Below are the code and all the weights of a small trained network. Each question names an input and a target symbol and asks about switching units off, where a switched-off unit gives its printed mean instead of its output.

import numpy as np


def w(rows, s, z=0):
    codes = np.array(rows[::2]) - 128.0
    scale = np.full(codes.shape[1], s)
    scale[-1] = z or s
    return codes * scale


def norm(h):
    return h / np.sqrt((h * h).mean(-1, keepdims=True) + 1e-5)


def f(y):
    return np.maximum(y, 0)


def softmax(a):
    e = np.exp(a - a.max(-1, keepdims=True))
    return e / e.sum(-1, keepdims=True)


def log_softmax(a):
    a = a - a.max(-1, keepdims=True)
    return a - np.log(np.exp(a).sum(-1, keepdims=True))


def net(x, mask):
    ids = ['Θαβδζμξπσφψω'.index(c) for c in x.split()]
    T = len(ids)
    res = E[ids] + P[:T]
    u = 0
    for l in range(2):
        r = norm(res)
        for j in range(2):
            rows = slice(2 * j, 2 * j + 2)
            q, k, v = (r @ M[l][rows].T for M in (Q, K, V))
            z = softmax(np.where(np.tri(T) > 0, q @ k.T / 2**0.5, -1e9)) @ v
            o = O[l][rows]
            res = res + np.where(mask[u + j], z, o[:, -1]) @ o[:, :-1]
        u += 2
        y = f(norm(res) @ A[l][:, :-1].T + A[l][:, -1])
        res = res + np.where(mask[u : u + 16], y, B[l][:, -1]) @ B[l][:, :-1]
        u += 16
    return log_softmax(norm(res)[-1] @ U[:, :-1].T + U[:, -1])


Q, K, V, O, A, B = {}, {}, {}, {}, {}, {}
E = w([
[76,147,113,79,48,115],'Θ',
[128,207,91,126,67,199],'α',
[189,60,198,113,166,130],'β',
[120,206,65,138,44,179],'δ',
[189,45,205,121,183,153],'ζ',
[148,217,153,134,228,81],'μ',
[197,34,179,148,174,107],'ξ',
[68,194,43,154,102,187],'π',
[106,211,42,162,41,176],'σ',
[139,137,255,207,110,131],'φ',
[45,77,49,196,114,103],'ψ',
[64,189,38,150,117,183],'ω',
],0.0093)
P = w([
[249,80,21,109,86,164],'0',
[100,129,189,88,105,254],'1',
[86,157,173,99,103,211],'2',
[89,163,163,115,105,192],'3',
[98,161,159,128,111,173],'4',
[109,158,156,141,112,156],'5',
[115,156,154,155,115,142],'6',
[129,144,155,159,115,128],'7',
],0.0061)
Q[0] = w([
[119,87,51,84,87,88],'L0H1',
[172,141,121,174,148,121],'L0H1',
[147,85,1,65,173,56],'L0H2',
[102,82,173,192,81,172],'L0H2',
],0.0062)
K[0] = w([
[40,97,114,106,105,155],'L0H1',
[92,186,169,186,211,118],'L0H1',
[1,115,159,232,157,116],'L0H2',
[156,69,67,112,48,134],'L0H2',
],0.005)
V[0] = w([
[175,140,30,74,152,127],'L0H1',
[76,134,158,3,99,59],'L0H1',
[139,212,207,181,192,91],'L0H2',
[67,96,116,220,87,77],'L0H2',
],0.0059)
O[0] = w([
[121,186,71,212,128,150,175],'L0H1',
[43,86,125,253,249,71,60],'L0H1',
[232,185,142,184,42,136,116],'L0H2',
[120,241,239,114,146,94,4],'L0H2',
],0.0048,0.0026)
A[0] = w([
[115,124,143,59,210,159,103],'L0N1',
[52,140,101,125,99,128,240],'L0N2',
[168,22,145,109,174,158,116],'L0N3',
[144,126,186,96,212,143,175],'L0N4',
[125,144,169,92,195,114,3],'L0N5',
[173,113,76,141,97,143,101],'L0N6',
[152,96,39,124,157,135,53],'L0N7',
[87,72,172,84,175,69,67],'L0N8',
[123,131,55,120,101,186,157],'L0N9',
[159,150,92,123,76,182,237],'L0N10',
[144,114,140,126,75,93,93],'L0N11',
[149,1,136,185,163,120,214],'L0N12',
[165,131,78,135,146,171,176],'L0N13',
[88,129,121,93,176,126,192],'L0N14',
[120,184,192,48,116,129,20],'L0N15',
[123,160,118,89,121,120,142],'L0N16',
],0.009,0.0018)
B[0] = w([
[196,150,82,178,140,34,165],'L0N1',
[202,199,126,161,194,116,254],'L0N2',
[43,203,94,192,139,63,192],'L0N3',
[84,103,37,148,146,157,199],'L0N4',
[116,54,92,154,175,143,157],'L0N5',
[96,161,143,161,184,98,173],'L0N6',
[105,2,67,150,125,136,159],'L0N7',
[189,194,176,173,108,149,157],'L0N8',
[99,86,54,145,209,102,246],'L0N9',
[97,79,123,150,219,37,252],'L0N10',
[132,134,95,110,181,203,139],'L0N11',
[105,151,63,91,184,129,197],'L0N12',
[100,156,137,188,145,87,200],'L0N13',
[205,68,90,181,147,108,166],'L0N14',
[102,32,71,90,161,114,175],'L0N15',
[108,111,120,161,172,167,170],'L0N16',
],0.0062,0.0058)
Q[1] = w([
[129,140,38,108,114,98],'L1H1',
[141,152,109,159,162,172],'L1H1',
[117,186,211,157,209,135],'L1H2',
[153,142,139,92,1,163],'L1H2',
],0.0091)
K[1] = w([
[117,80,91,71,146,114],'L1H1',
[211,140,96,166,105,80],'L1H1',
[157,116,221,144,91,129],'L1H2',
[117,218,56,138,254,72],'L1H2',
],0.0066)
V[1] = w([
[154,208,111,146,116,163],'L1H1',
[110,161,178,109,95,174],'L1H1',
[59,84,198,181,140,197],'L1H2',
[1,146,96,92,115,132],'L1H2',
],0.009)
O[1] = w([
[87,123,145,153,85,60,115],'L1H1',
[166,157,6,204,236,81,1],'L1H1',
[149,27,253,169,61,91,110],'L1H2',
[22,168,208,124,231,36,135],'L1H2',
],0.0066,0.011)
A[1] = w([
[182,141,29,121,184,45,106],'L1N1',
[129,172,130,87,170,162,131],'L1N2',
[88,122,146,91,165,125,85],'L1N3',
[45,157,118,73,103,13,102],'L1N4',
[184,74,64,78,98,194,62],'L1N5',
[77,62,139,175,105,138,102],'L1N6',
[61,83,165,101,71,198,75],'L1N7',
[174,188,239,147,87,85,112],'L1N8',
[237,160,158,149,79,35,78],'L1N9',
[138,131,163,161,128,185,123],'L1N10',
[170,21,79,173,28,132,63],'L1N11',
[59,36,2,92,168,86,100],'L1N12',
[201,80,221,88,153,131,140],'L1N13',
[233,153,61,132,94,130,134],'L1N14',
[137,82,90,40,136,91,116],'L1N15',
[222,100,167,133,78,170,2],'L1N16',
],0.0076,0.0046)
B[1] = w([
[36,136,189,141,117,139,172],'L1N1',
[126,122,181,148,74,109,183],'L1N2',
[116,143,114,191,119,158,178],'L1N3',
[152,147,154,157,137,186,185],'L1N4',
[136,201,152,26,173,211,141],'L1N5',
[113,81,83,81,160,60,147],'L1N6',
[142,145,106,180,186,113,145],'L1N7',
[154,118,58,64,118,65,159],'L1N8',
[182,79,132,254,212,180,137],'L1N9',
[107,136,133,118,127,127,143],'L1N10',
[144,226,98,127,43,181,142],'L1N11',
[96,115,15,133,150,63,255],'L1N12',
[54,154,93,155,177,157,143],'L1N13',
[136,67,201,121,216,114,147],'L1N14',
[140,61,72,126,126,64,148],'L1N15',
[51,183,107,196,94,81,135],'L1N16',
],0.0075,0.0087)
U = w([
[65,107,21,139,168,92,159],'Θ',
[65,204,197,166,145,163,175],'α',
[135,209,151,39,93,26,206],'β',
[237,134,161,152,200,81,183],'δ',
[128,117,147,96,127,115,5],'ζ',
[148,98,97,200,2,122,81],'μ',
[131,98,156,98,119,107,51],'ξ',
[129,104,153,107,111,111,43],'π',
[141,90,163,101,129,98,68],'σ',
[184,130,78,83,113,217,203],'φ',
[129,74,171,98,114,101,113],'ψ',
[134,105,152,105,118,114,51],'ω',
],0.0089,0.0029)

Each question gives the input, a string of symbols that net reads in full, and the target symbol t.
The units are the heads (2 rows each of Q, K, V and O) and the neurons (one row each of A and B). Each row of codes is followed by its name. A weight is (code - 128) times the scale printed after its matrix; where a second scale follows, it is the last column's (O, A, B and U).
mask holds one flag per unit, layer by layer, with each layer's heads first. A switched-off unit (its flag False) gives its mean, the last column of its rows in O or B, instead of its output. The means were averaged over made-up inputs and are rounded, as every weight is.
A unit's drop is (log p(t) with every unit on - log p(t) with that unit switched off) / (log p(t) with every unit on - log p(t) with every unit switched off).
The circuit of an input: a set's keep is (log p(t) with only the set's units on - log p(t) with every unit switched off) / (log p(t) with every unit on - log p(t) with every unit switched off). Starting from the 12 units with the biggest drops (on a tie, the unit counted first), units are removed one at a time, each time the one whose removal leaves the highest keep (on an exact tie, the one counted first), for as long as the keep stays at least 0.8.
units of the circuit, in order: the units of the circuit, biggest drop first
top k neurons: the k neurons with the biggest drops, biggest first
top k neurons in layer l: the k neurons of layer l with the biggest drops, biggest first
which heads matter: for each layer, one digit per head in row order, 1 if its drop is at least 0.15 and else 0, layers parted by /
input μ φ β ψ, target μ: units of the circuit, in order : L1H2, L0H2, L1N11
input μ φ μ α μ, target μ: units of the circuit, in order : L1H2, L0H2
input φ Θ μ, target φ: units of the circuit, in order : L1H2, L0H1
input α Θ μ μ ξ μ Θ, target α: top 2 neurons in layer 0 : L0N2, L0N4
input ψ μ Θ μ ψ μ ψ, target β: top 3 neurons : L0N9, L0N2, L0N4
input π α π μ ξ ξ, target α: which heads matter : 00 / 01
input μ μ ξ φ ω, target μ: top 3 neurons : L1N11, L0N2, L0N3
input δ ψ Θ Θ, target α: which heads matter : 11 / 00
input φ Θ ψ, target φ: which heads matter : 01 / 01
input μ ψ μ ζ Θ φ ζ, target μ: top 2 neurons : L0N2, L0N3
input ψ μ ξ μ δ ψ, target α: top 3 neurons : L0N2, L1N12, L0N4
input ψ μ μ Θ σ μ, target β: which heads matter : 01 / 00
input δ Θ β μ Θ ζ π Θ, target β: which heads matter : 11 / 00
input ζ μ μ Θ μ μ, target δ: which heads matter : 01 / 11
input μ ξ μ δ φ, target μ: which heads matter : 01 / 01
input μ ψ β μ μ π φ, target μ: which heads matter : 00 / 01
input ψ ψ ψ, target β: top 2 neurons : L0N8, L0N2
input μ σ β ψ μ ψ, target α: top neuron : L1N12
input ξ π μ π Θ μ, target α: top neuron : L1N12
input φ π α μ ξ, target φ: which heads matter : 11 / 01
input ζ μ α ξ β ω ξ, target α: top 2 neurons : L0N3, L0N9
input σ Θ μ ξ Θ μ Θ, target β: top 2 neurons in layer 1 : L1N8, L1N12
input δ σ ψ μ ψ β σ, target α: which heads matter : 01 / 00
